Below are the code and all the weights of a small trained network. Each question names an input and a target symbol and asks about switching units off, where a switched-off unit gives its printed mean instead of its output.

import numpy as np


def w(rows, s, z=0):
    codes = np.array(rows[::2]) - 128.0
    scale = np.full(codes.shape[1], s)
    scale[-1] = z or s
    return codes * scale


def f(y):
    return y / 2 * (1 + np.tanh(0.7978845608 * (y + 0.044715 * y**3)))


def softmax(a):
    e = np.exp(a - a.max(-1, keepdims=True))
    return e / e.sum(-1, keepdims=True)


def log_softmax(a):
    a = a - a.max(-1, keepdims=True)
    return a - np.log(np.exp(a).sum(-1, keepdims=True))


def net(x, mask):
    ids = ['Ψαγδεζημπστφω'.index(c) for c in x.split()]
    T = len(ids)
    res = E[ids] + P[:T]
    u = 0
    for l in range(3):
        r = res
        for j in range(2):
            rows = slice(2 * j, 2 * j + 2)
            q, k, v = (r @ M[l][rows].T for M in (Q, K, V))
            z = softmax(np.where(np.tri(T) > 0, q @ k.T / 2**0.5, -1e9)) @ v
            o = O[l][rows]
            res = res + np.where(mask[u + j], z, o[:, -1]) @ o[:, :-1]
        u += 2
        y = f(res @ A[l][:, :-1].T + A[l][:, -1])
        res = res + np.where(mask[u : u + 4], y, B[l][:, -1]) @ B[l][:, :-1]
        u += 4
    return log_softmax(res[-1] @ U[:, :-1].T + U[:, -1])


Q, K, V, O, A, B = {}, {}, {}, {}, {}, {}
E = w([
[111,94,94,139,87,171,107,122],'Ψ',
[90,118,113,127,95,177,102,109],'α',
[110,120,87,151,82,145,120,154],'γ',
[134,103,99,143,103,169,64,122],'δ',
[114,123,112,130,88,173,94,131],'ε',
[109,158,111,133,88,151,77,139],'ζ',
[80,145,126,118,86,134,160,199],'η',
[68,199,155,80,102,127,129,158],'μ',
[139,84,119,50,167,153,121,190],'π',
[75,160,168,43,154,156,85,130],'σ',
[201,110,120,133,184,51,89,183],'τ',
[200,156,116,104,144,33,182,39],'φ',
[118,170,186,113,109,199,201,6],'ω',
],0.012)
P = w([
[65,46,133,108,35,48,97,76],'0',
[20,130,42,137,192,93,124,85],'1',
[113,102,108,35,13,75,80,96],'2',
[72,160,53,138,195,153,129,101],'3',
[157,116,136,59,8,115,96,131],'4',
[118,186,65,134,194,189,150,121],'5',
[189,137,166,80,18,141,125,167],'6',
[153,216,82,131,204,218,172,140],'7',
[221,156,205,89,19,167,156,203],'8',
[190,254,99,116,206,227,201,182],'9',
[238,137,239,123,23,191,182,229],'10',
],0.0075)
Q[0] = w([
[115,84,138,197,104,139,128,125],'0.h0',
[161,137,148,81,5,162,112,161],'0.h0',
[132,130,116,119,123,124,104,129],'0.h1',
[109,112,103,137,124,129,107,124],'0.h1',
],0.019)
K[0] = w([
[73,156,147,158,63,175,138,255],'0.h0',
[209,183,215,96,165,165,133,164],'0.h0',
[142,110,127,131,104,108,126,127],'0.h1',
[91,105,140,105,126,104,98,122],'0.h1',
],0.013)
V[0] = w([
[203,2,39,160,93,172,213,154],'0.h0',
[113,67,194,28,217,134,137,130],'0.h0',
[78,90,211,138,127,60,87,81],'0.h1',
[76,49,171,153,88,70,134,115],'0.h1',
],0.0074)
O[0] = w([
[112,1,51,144,61,150,247,145,2],'0.h0',
[166,87,148,3,208,208,100,149,123],'0.h0',
[102,125,84,63,112,113,54,105,207],'0.h1',
[48,111,41,73,84,102,94,99,238],'0.h1',
],0.0072,0.00094)
A[0] = w([
[62,168,26,162,164,196,92,86,174],'0.n0',
[125,50,199,73,8,89,88,194,254],'0.n1',
[132,164,96,74,83,226,97,233,154],'0.n2',
[146,253,71,170,252,145,108,100,222],'0.n3',
],0.0057,0.0036)
B[0] = w([
[69,86,14,47,164,101,98,65,202],'0.n0',
[166,176,118,106,3,157,91,206,254],'0.n1',
[30,81,130,84,145,182,75,217,224],'0.n2',
[100,49,56,156,181,143,233,138,220],'0.n3',
],0.0053,0.0054)
Q[1] = w([
[97,139,180,141,104,212,113,160],'1.h0',
[226,223,148,46,5,120,71,172],'1.h0',
[50,159,166,74,79,227,97,165],'1.h1',
[167,21,80,133,156,90,78,237],'1.h1',
],0.013)
K[1] = w([
[195,101,148,155,137,136,126,185],'1.h0',
[187,151,189,162,136,152,167,112],'1.h0',
[23,174,163,158,122,230,123,170],'1.h1',
[197,45,35,151,150,130,77,247],'1.h1',
],0.012)
V[1] = w([
[74,116,132,172,149,191,36,213],'1.h0',
[68,152,169,89,100,255,153,68],'1.h0',
[115,181,159,113,151,147,220,175],'1.h1',
[62,137,176,85,97,80,127,116],'1.h1',
],0.0092)
O[1] = w([
[22,160,206,206,153,160,24,164,163],'1.h0',
[27,228,196,20,144,166,209,2,225],'1.h0',
[94,160,2,60,102,64,41,143,54],'1.h1',
[237,180,97,159,154,138,136,218,252],'1.h1',
],0.0065,0.0041)
A[1] = w([
[152,181,252,244,45,120,195,155,4],'1.n0',
[117,59,61,254,114,122,147,141,179],'1.n1',
[63,174,150,108,225,170,151,65,91],'1.n2',
[143,164,77,114,146,127,255,72,153],'1.n3',
],0.0067,0.0012)
B[1] = w([
[77,74,134,145,115,20,123,2,164],'1.n0',
[107,116,165,35,244,105,118,185,169],'1.n1',
[191,63,92,157,136,68,147,184,254],'1.n2',
[98,101,187,115,185,93,65,219,232],'1.n3',
],0.0076,0.0081)
Q[2] = w([
[140,152,67,69,173,167,182,98],'2.h0',
[96,119,203,165,125,82,77,174],'2.h0',
[125,197,136,209,107,1,114,182],'2.h1',
[16,175,75,129,43,143,103,98],'2.h1',
],0.0064)
K[2] = w([
[107,119,38,162,185,111,148,89],'2.h0',
[119,206,223,136,52,176,47,151],'2.h0',
[168,186,101,142,91,86,219,181],'2.h1',
[20,221,118,191,135,156,145,253],'2.h1',
],0.0045)
V[2] = w([
[73,70,107,119,176,124,161,198],'2.h0',
[119,122,136,139,216,42,72,167],'2.h0',
[160,108,71,61,88,223,81,77],'2.h1',
[127,200,134,118,2,130,201,175],'2.h1',
],0.0046)
O[2] = w([
[102,121,101,78,154,62,172,186,243],'2.h0',
[162,157,148,128,153,16,160,162,254],'2.h0',
[100,117,204,183,97,204,140,127,88],'2.h1',
[142,172,58,78,92,253,127,174,108],'2.h1',
],0.0056,0.0047)
A[2] = w([
[123,254,64,200,87,125,92,28,252],'2.n0',
[55,175,226,143,173,166,84,147,130],'2.n1',
[186,120,191,148,190,55,149,165,43],'2.n2',
[150,174,96,102,166,116,133,233,46],'2.n3',
],0.0077,0.0028)
B[2] = w([
[137,254,124,247,141,102,187,186,140],'2.n0',
[213,132,39,126,169,129,93,33,173],'2.n1',
[100,162,95,124,64,227,114,139,224],'2.n2',
[136,72,178,197,141,155,146,47,248],'2.n3',
],0.0086,0.012)
U = w([
[76,193,65,113,70,160,136,239,78],'Ψ',
[183,119,150,113,169,99,63,54,89],'α',
[103,116,139,203,172,253,227,117,145],'γ',
[223,104,51,123,84,112,184,116,121],'δ',
[56,93,19,125,182,25,148,123,254],'ε',
[75,76,130,125,63,162,142,77,64],'ζ',
[99,116,168,172,69,137,144,74,115],'η',
[128,99,224,148,110,120,36,228,99],'μ',
[119,181,249,41,133,113,140,156,155],'π',
[107,69,198,158,86,102,109,35,109],'σ',
[83,121,62,79,77,232,91,111,77],'τ',
[182,219,94,123,171,99,117,203,86],'φ',
[143,140,201,190,124,46,137,95,113],'ω',
],0.0058,0.0063)

Each question gives the input, a string of symbols that net reads in full, and the target symbol t.
The units are the heads (2 rows each of Q, K, V and O) and the neurons (one row each of A and B). Each row of codes is followed by its name. A weight is (code - 128) times the scale printed after its matrix; where a second scale follows, it is the last column's (O, A, B and U).
mask holds one flag per unit, layer by layer, with each layer's heads first. A switched-off unit (its flag False) gives its mean, the last column of its rows in O or B, instead of its output. The means were averaged over made-up inputs and are rounded, as every weight is.
A unit's drop is (log p(t) with every unit on - log p(t) with that unit switched off) / (log p(t) with every unit on - log p(t) with every unit switched off).
most important unit: the unit with the biggest drop
k most important neurons: the k neurons with the biggest drops, biggest first
k most important neurons of layer l: the k neurons of layer l with the biggest drops, biggest first
input φ σ φ Ψ ε φ, target γ: most important unit -> 2.n2
input τ γ α π φ μ φ σ α, target δ: 2 most important neurons -> 0.n2, 1.n3
input ω μ Ψ η μ φ π δ σ, target α: 2 most important neurons -> 2.n1, 0.n0
input δ α γ γ η, target Ψ: 3 most important neurons of layer 1 -> 1.n3, 1.n1, 1.n2
input φ δ Ψ, target δ: 2 most important neurons of layer 0 -> 0.n1, 0.n2
input α φ η, target δ: 2 most important neurons -> 0.n2, 0.n1
input π π α μ Ψ Ψ φ α ω ε φ, target π: 3 most important neurons -> 1.n3, 1.n2, 2.n1
input ζ δ σ Ψ γ π γ ω μ φ, target ε: 2 most important neurons of layer 0 -> 0.n3, 0.n1
input γ μ φ π σ γ η α μ, target φ: 2 most important neurons -> 1.n3, 2.n0
input δ ω φ η Ψ ζ, target ε: 2 most important neurons of layer 0 -> 0.n1, 0.n0
input γ ζ ε ζ ε μ, target ε: 3 most important neurons -> 0.n3, 0.n1, 2.n2
input γ η δ, target Ψ: 2 most important neurons -> 2.n3, 1.n3
input φ φ ω ω ε η τ, target μ: 3 most important neurons -> 0.n0, 0.n3, 0.n1
input τ φ μ φ ε δ φ μ δ α, target ε: 2 most important neurons -> 0.n2, 0.n0
input φ π τ η ε ζ Ψ δ ζ, target ω: most important unit -> 1.n0
input ζ γ γ α π η ε μ, target ε: 3 most important neurons -> 2.n2, 0.n1, 0.n2
input φ η Ψ φ τ, target δ: 3 most important neurons -> 0.n2, 1.n3, 0.n1
input φ φ τ, target δ: 2 most important neurons -> 0.n2, 1.n3
input φ τ γ π ω φ ω Ψ τ ε, target ε: 2 most important neurons -> 0.n2, 2.n2
input δ η π ω σ ω ω ε φ τ, target ε: most important unit -> 1.h1
input ε μ η π ε, target τ: 2 most important neurons of layer 0 -> 0.n2, 0.n1
input Ψ τ ω ζ μ, target π: 2 most important neurons of layer 0 -> 0.n2, 0.n1
input τ η π, target μ: 2 most important neurons of layer 0 -> 0.n2, 0.n1
input ζ φ ζ φ δ δ φ ζ τ ω π, target π: 2 most important neurons of layer 0 -> 0.n1, 0.n3
input δ τ μ γ δ, target φ: 2 most important neurons of layer 2 -> 2.n0, 2.n3
input π γ τ τ φ δ φ γ γ, target δ: 3 most important neurons of layer 0 -> 0.n2, 0.n1, 0.n3
